In the rows, 128 means zero.
Facts:
J646 | δ J818 | κ d
J886 | δ J869
J219 | δ J857 | κ a
J942 | δ J188 | κ a
J968 | δ J583 | κ a
J22 | δ J298 | κ a | ξ J967 J781 J114 J619 J884 J900 J131
J400 | δ J216 | κ b
J685 | δ J688 | κ a | ξ J386 J249 J619 J671 J321 J939
J645 | δ J350
J967 | δ J359 | κ a
J751 | δ J527 | κ c
J809 | δ J653 | κ c | ξ J260 J619 J78
J642 | δ J730 | κ a | ξ J561 J407 J486 J358
J95 | δ J941 | κ c
J147 | δ J939 | κ b
J851 | δ J182 | κ a | ξ J997 J203 J131 J78
J810 | δ J583 | κ d
J251 | δ J188
J62 | δ J583 | κ a
J114 | δ J818 | κ c
J44 | δ J468 | κ a
J811 | δ J585 | κ a
J877 | δ J323 | κ a
J318 | δ J703
J894 | δ J188 | κ a
J997 | δ J992 | κ c
J26 | δ J664 | κ a
J296 | δ J909
J428 | δ J730 | κ b
J619 | δ J182 | κ b
J969 | δ J992 | κ c | ξ J275 J203 J703 J529 J671 J696
J730 | δ J909
J483 | δ J664 | κ d
J608 | ξ J721 J339
J527 | δ J869 | ξ J886 J884 J786 J609
J490 | δ J645 | κ c
J899 | δ J555 | κ a | ξ J275
J218 | δ J486 | κ a
J975 | δ J251 | κ a | ξ J991 J933 J939
J365 | δ J862 | κ c
J150 | δ J323 | κ a | ξ J871 J968 J884 J78
J696 | δ J730 | κ a
J280 | δ J211 | κ a
J182 | δ J869
J884 | δ J919 | κ b
J992 | δ J608
J525 | δ J359 | κ a
J168 | δ J645 | κ a
J583 | δ J350 | ξ J386 J173 J29 J528 J665 J87
J599 | δ J182 | κ b
J862 | δ J939
J506 | δ J527 | κ a
J662 | δ J216 | κ d | ξ J275
J692 | δ J909 | κ a
J529 | δ J486 | κ b
J159 | δ J703 | κ c | ξ J742 J911 J869 J894
J275 | δ J688 | κ d
J233 | δ J359 | κ a | ξ J734 J905 J911 J646 J747 J468 J555
J871 | δ J730 | κ a
J759 | δ J886 | κ a
J442 | δ J318 | κ c
J479 | δ J688 | κ c
J358 | δ J664 | κ a
J78 | δ J608 | κ b
J671 | δ J941 | κ c
J211 | δ J188
J594 | δ J818 | κ b
J742 | δ J802 | κ a
J839 | δ J251 | κ a
J179 | δ J608 | κ c | ξ J802 J29
J301 | δ J703 | κ b | ξ J619 J321 J933
J690 | δ J688 | κ d | ξ J468 J634
J971 | δ J468 | κ b
J933 | δ J323 | κ b
J228 | δ J527 | κ b
J298 | δ J802
J398 | δ J182 | κ c | ξ J275 J703 J770 J839 J131 J894 J228
J688 | δ J608
J55 | δ J468 | κ b | ξ J810 J909 J139 J338 J894
J908 | δ J645 | κ b
J896 | δ J862 | κ a
J407 | δ J318 | κ d
J601 | δ J555 | κ a | ξ J599 J251 J673 J338
J818 | δ J909
J173 | δ J939 | κ a
J653 | δ J677
J991 | δ J359 | κ a
J747 | δ J486 | κ a
J285 | δ J318 | κ a
J29 | δ J939 | κ b
J462 | δ J886 | κ a
J585 | δ J188
J427 | δ J486 | κ a | ξ J688 J919 J857 J609 J677 J280 J78
J609 | δ J992 | κ a
J486 | δ J802
J664 | δ J608
J143 | δ J818 | κ b
J321 | δ J251 | κ c
J857 | δ J188
J465 | δ J941 | κ a
J131 | δ J919 | κ c
J592 | δ J653 | κ b
J249 | δ J608 | κ a
J528 | δ J251 | κ b
J878 | δ J703 | κ b
J900 | δ J555 | κ d
J260 | δ J211 | κ b
J386 | δ J992 | κ a
J360 | δ J802 | κ a
J555 | δ J350
J972 | δ J886 | κ c
J656 | δ J862 | κ a
J440 | δ J318 | κ b | ξ J692 J896 J677
J561 | δ J296 | κ b
J216 | δ J188
J96 | δ J645 | κ d | ξ J653 J688 J29 J203 J862 J182 J276
J984 | δ J862 | κ a
J323 | δ J188 | ξ J967 J260 J29 J747 J992 J896 J730 J442
J248 | δ J298 | κ b | ξ J407 J557 J44 J465 J692 J634
J767 | δ J730 | κ b
J631 | δ J527 | κ a
J600 | δ J645 | κ b
J722 | δ J677 | κ c | ξ J216
J203 | δ J323 | κ a
J284 | δ J677 | κ b
J438 | δ J211 | κ a | ξ J275 J742 J44 J95 J810 J298 J609 J358
J476 | δ J886 | κ b
J648 | δ J182 | κ b
J359 | δ J188
J941 | δ J188
J770 | δ J886 | κ b
J734 | δ J323 | κ a
J673 | δ J527 | κ a
J721 | δ J703 | κ a
J339 | δ J585 | κ c
J10 | δ J802 | κ d | ξ J908 J671 J218 J634
J911 | δ J730 | κ a
J276 | δ J298 | κ a
J702 | δ J188 | κ c
J261 | δ J677 | κ b
J514 | δ J677 | κ a | ξ J721 J811 J631 J218 J609 J696
J919 | δ J677
J329 | δ J555 | κ b | ξ J653 J211
J338 | δ J359 | κ a
J736 | δ J653 | κ c
J786 | δ J251 | κ a
J634 | δ J664 | κ d
J557 | δ J992 | κ a
J905 | δ J216 | κ a
J781 | δ J909 | κ c
J665 | δ J688 | κ c
J468 | δ J350
J189 | δ J583 | κ a | ξ J486 J786 J730
J780 | δ J919 | κ c | ξ J44 J909 J296 J78
J87 | δ J318 | κ b
J139 | δ J857 | κ a

Known rows:
[135 154 149 171 159 140  89 140 147  92 156  94 113 125 192 131 129 104
  87 144 132  63 153 155 153 120 107 151]: J280
[118 140 133 163 147 151  95 176 121 109 105 107 119 125 217 118  84  95
  96 154 150  75 143 145 195 141 105 149]: J10
[125 145 162 169 144 138  87 144 148 105 125  97 109 110 185 149 107 104
  99 146 130  96 154 135 139 137  62 147]: J561
[106 160 126 167 157 152  92 159 104 105 126  96 117 120 223 104  82  92
  99 144 149  71 130 144 198 124 132 177]: J22
[140 152 170 166 151 150  81 146 161  97 164 102  94 141 178 109 112 103
 125 146 140  79 162 168 137 131 108 134]: J131
[134 161 164 171 136 138  89 141 157  97 142 103  92 135 177 100  96 110
 122 147 140  78 151 151 154 119 103 151]: J114
[130 151 165 165 144 151  88 145 152  94 152 102 102 148 192 113 105  86
 117 148 158  93 151 167 147 126 117 135]: J997
[124 123 133 163 176 158  87 156 116 101 150  95 131 113 196 114  94 101
  93 144 154  72 147 150 162 155 117 151]: J899
[116 133 156 173 160 159  65 145 152 101 142  93  91 130 186 121  99  83
 112 142 145  70 158 161 141 134  89 141]: J529
[108 123 152 175 158 129  84 126 144 111 103  77 109 133 174 151  99  81
 101 168 157  87 149 136 163 129  92 145]: J284
[ 88 149 197 179 150 138  82 151 133 100 141 130 104 148 160 118 107  91
  97 139 108  69 125 142 160 103 113 133]: J862
[107 118 202 168 155 166  71 149 133  90 165 136 117 138 156 121 112  90
 100 129 119  69 145 151 151 135 104 117]: J703
[110 122 152 176 157 126  84 131 143 113 105  78 107 134 171 151 100  83
 101 166 156  85 147 132 164 132  90 148]: J261
[ 94 155 129 163 154 152  86 148 107 104 122  86 117 142 226  98  88  78
  98 151 163  79 128 145 193 111 143 176]: J685
[104 119 146 179 168 128  89 135 149 123 109  82 110 134 166 150  97  84
  94 171 155  81 144 136 155 132 100 146]: J971
[124 145 161 162 150 135  78 131 141  90 147  95 111 120 189 106 117 120
 101 145 134  66 146 145 152 122  92 164]: J871
[130 129 149 175 165 120  96 121 141 105 126  78 130 138 178 145 125  97
  83 167 156  79 147 137 183 122 113 153]: J877
[124 130 154 171 152 123 106 125 134 118 110  85 114 140 168 137  88  99
 104 171 167 100 140 140 191 133 116 145]: J722
[ 97 122 179 186 160 133 108 128 143 100 131 119 137 146 147 161 108  78
  65 148 132  65 134 128 201 105 106 120]: J359
[127 129 150 170 168 122  98 116 143 101 128  79 135 138 179 148 125  97
  79 162 153  69 145 136 184 121 112 151]: J942
[115 105 185 179 161 149 104 130 145  91 150 126 146 137 145 169 117  82
  64 137 126  71 146 137 186 125  95 109]: J251

Rows:
No name comes twice in this set of rows, the named rows included.
[116 132 146 184 159 134  93 125 152 111 113  77 114 134 175 157 103  78
  90 162 158  79 150 132 171 119  91 146] : J400
[132 144 134 165 143 156 112 167 114 110 132 107 122 114 205 123  66  96
 109 137 158  97 144 148 189 148 112 151] : J780
[137 144 168 153 151 147  72 138 149  83 169 102 116 135 199 127 139  99
  97 141 138  92 153 156 115 138 106 138] : J609
[126 156 143 152 134 140 109 171 122 112  95 109 125 127 221 146 105 100
  83 158 152 110 135 136 172 137 101 139] : J690
[107 133 211 181 148 135  81 176 110 101 151 124  90 136 163 149 122  82
 106 132  98  75 136 151 173 137 111 132] : J886
[140 162 158 172 157 132  88 144 151  93 158  95 116 123 193 141 138 106
  85 144 129  77 149 147 143 124 100 152] : J786
[152 130 161 167 165 148  85 133 151  86 170  98 135 125 183 148 136 105
  84 136 137  76 167 154 138 145  90 132] : J894
[124 167 122 176 151 123 127 157 107 114 115  94 148 100 218 161  96 107
  70 143 141  94 124 123 198 130 110 175] : J233
[125 148 132 161 146 139 104 147 102 103 119  94 140  94 213 126  87 120
  89 138 145  96 132 130 189 147  89 176] : J642
[102 124 199 162 139 157  89 143 128  84 144 135 122 117 156 125  99 113
  95 123 117  81 138 136 162 126  81 130] : J296
[116 117 118 169 170 169  99 164 114 118 115  97 129  99 199 145  64  81
  94 144 160  88 144 139 173 167  92 142] : J55
[147 132 162 159 163 141  85 142 137  89 156  95 126 112 187 142 132 117
  93 141 132  92 154 149 131 157  92 139] : J742
[118 114 126 162 179 142  98 144 107 113 120  85 148 110 188 135  89 100
  84 157 161  88 140 135 185 162 122 155] : J601
[115 150 121 175 159 154 102 155 118 102 138  93 127 122 218 123  92  91
  85 136 146  66 136 149 195 124 117 168] : J150

The same elements again, as new rows of numbers:
Known rows:
[140 127 128 132 128 127 129 127 127 127 122 115 125 131 136 123 133 140
 130 120 126 123 118 125 111 125 119 123 132 125 132]: J365
[132 130 122 131 106 125 120 133 111 127 122 138 123 132 121 103 131 114
 133 131 117 135 111 132 122 129 128 129 126 127 136]: J10
[118 126 139 128 121 121 127 116 115 125 131 109 128 132 127  87 145 144
 136 130 117 137 135 134 168 127 134 112 138 129 126]: J685
[122 129 114 122 133 122 129 129 128 125 140 118 154 128 123 151 132 122
 121 124 138 126 133 129 133 131 124 130 126 124 127]: J939
[123 116 123 138 127 137 147 110 140 116  92 155 127 127 129 136 107 105
 145 156 155 105 109 117 103 120  96 173 117 125 110]: J599
[125 131 148 138 110 126 125 123 124 133 130 147 127 127 126 107 122 137
 134 132 120 132 126 136 138 122 162 121 130 133 128]: J438
[124 126 130 131 138 138 127 124 135 132 127 145 119 125 128 131 117 127
 129 126 126 132 132 135 131 132 119 135 133 132 124]: J742
[122 128 123 118 103 107 133 139 120 124 138  76 118 129 134 104 155 145
 139 130 142 119 128 125 191 127 141  98 119 132 129]: J329
[118 130 137 135 130 136 132 118 138 129 114 150 135 123 126 132 108 133
 129 134 129 123 120 131 119 126 132 133 134 130 119]: J139
[136 124 134 133 118 117 129 137 126 125 118 121  94 129 132 114 127 128
 147 140 132 119 131 124 144 124 132 116 111 127 125]: J55
[119 132 137 133 132 135 129 120 137 131 121 145 131 123 126 130 113 132
 127 129 125 126 125 131 121 127 138 133 134 131 123]: J894
[132 127 124 132 130 121 126 129 124 126 138 133 140 130 122 145 125 120
 128 129 132 129 132 130 125 126 130 129 122 123 128]: J318
[127 136 133 132 122 119 126 128 126 127 134 138 154 127 121 142 119 126
 123 128 129 124 127 125 116 122 156 131 122 123 129]: J359
[132 126 127 127 142 140 128 124 134 135 136 139 119 127 128 135 121 122
 122 130 127 131 129 139 143 133 114 123 133 135 126]: J692
[140 128 118 129 146 131 129 129 132 128 138 141 140 130 124 164 115 108
 118 135 135 124 129 131 123 129 114 132 120 124 125]: J296
[119 134 125 115 125 124 134 131 133 128 128  98 133 125 129 123 139 122
 116 129 134 114 124 113 136 127 140 127 124 130 129]: J933
[120 121 131 132 113 135 127 120 127 133 132 152 132 128 127 118 130 124
 133 124 132 137 132 139 137 129 133 155 135 134 130]: J506
[135 122 126 134 117 132 128 125 129 129 123 131 134 131 136 125 136 131
 132 117 130 127 120 128  95 124 122 153 133 126 135]: J751
[128 126 140 137 113 121 122 135 123 131 133 133 105 127 130 113 127 150
 149 125 124 136 138 143 165 129 144 106 127 134 128]: J899
[127 126 138 133 116 127 126 124 121 132 138 134 122 130 127 104 131 134
 136 129 123 136 132 140 159 127 140 119 132 135 129]: J427
[121 132 138 131 136 137 124 125 138 134 127 146 126 122 126 133 115 131
 122 124 121 130 131 131 115 130 142 135 134 131 127]: J734

Rows:
No name comes twice in this set of rows, the named rows included.
[139 125 134 126 120 121 128 134 121 130 133 114 106 132 128 105 140 116
 131 137 126 126 131 123 143 126 137 125 118 130 133] : J440
[136 128 126 131 127 120 126 140 130 128 121 105 112 128 139 131 131 157
 140 114 128 122 125 127 123 127 120 107 130 125 130] : J490
[133 123 128 136 109 123 123 128 119 128 142 157 146 133 120 134 131 108
 133 125 133 136 138 135 115 124 148 159 122 125 135] : J527
[122 126 127 125 135 136 127 124 134 133 133 131 126 125 130 129 128 133
 125 124 128 132 133 136 142 133 120 129 137 133 126] : J896
[130 123 120 133 135 133 125 127 133 127 130 161 143 128 123 161 118 102
 124 125 136 131 138 128  90 129 125 168 122 122 129] : J869
[135 131 135 133 122 124 128 127 129 128 119 119 136 128 134 122 129 145
 126 121 123 118 111 122 102 120 139 121 131 125 132] : J702
[119 126 137 129 136 128 126 117 123 126 125 119 124 129 127 104 133 138
 133 129 117 137 138 132 143 130 122 122 139 128 124] : J26
[120 131 111 129 126 128 123 139 128 122 106 134 116 125 127 135 116 125
 137 125 128 129 112 130 113 134 103 127 126 124 127] : J810
[121 132 117 123 139 131 120 130 120 122 109 122 125 129 120 115 130 112
 124 127 112 135 119 121  96 134 100 139 133 120 130] : J634
[136 126 125 127 143 142 129 127 135 137 138 141 116 128 128 133 120 119
 119 133 126 131 129 139 146 134 112 121 134 135 127] : J696

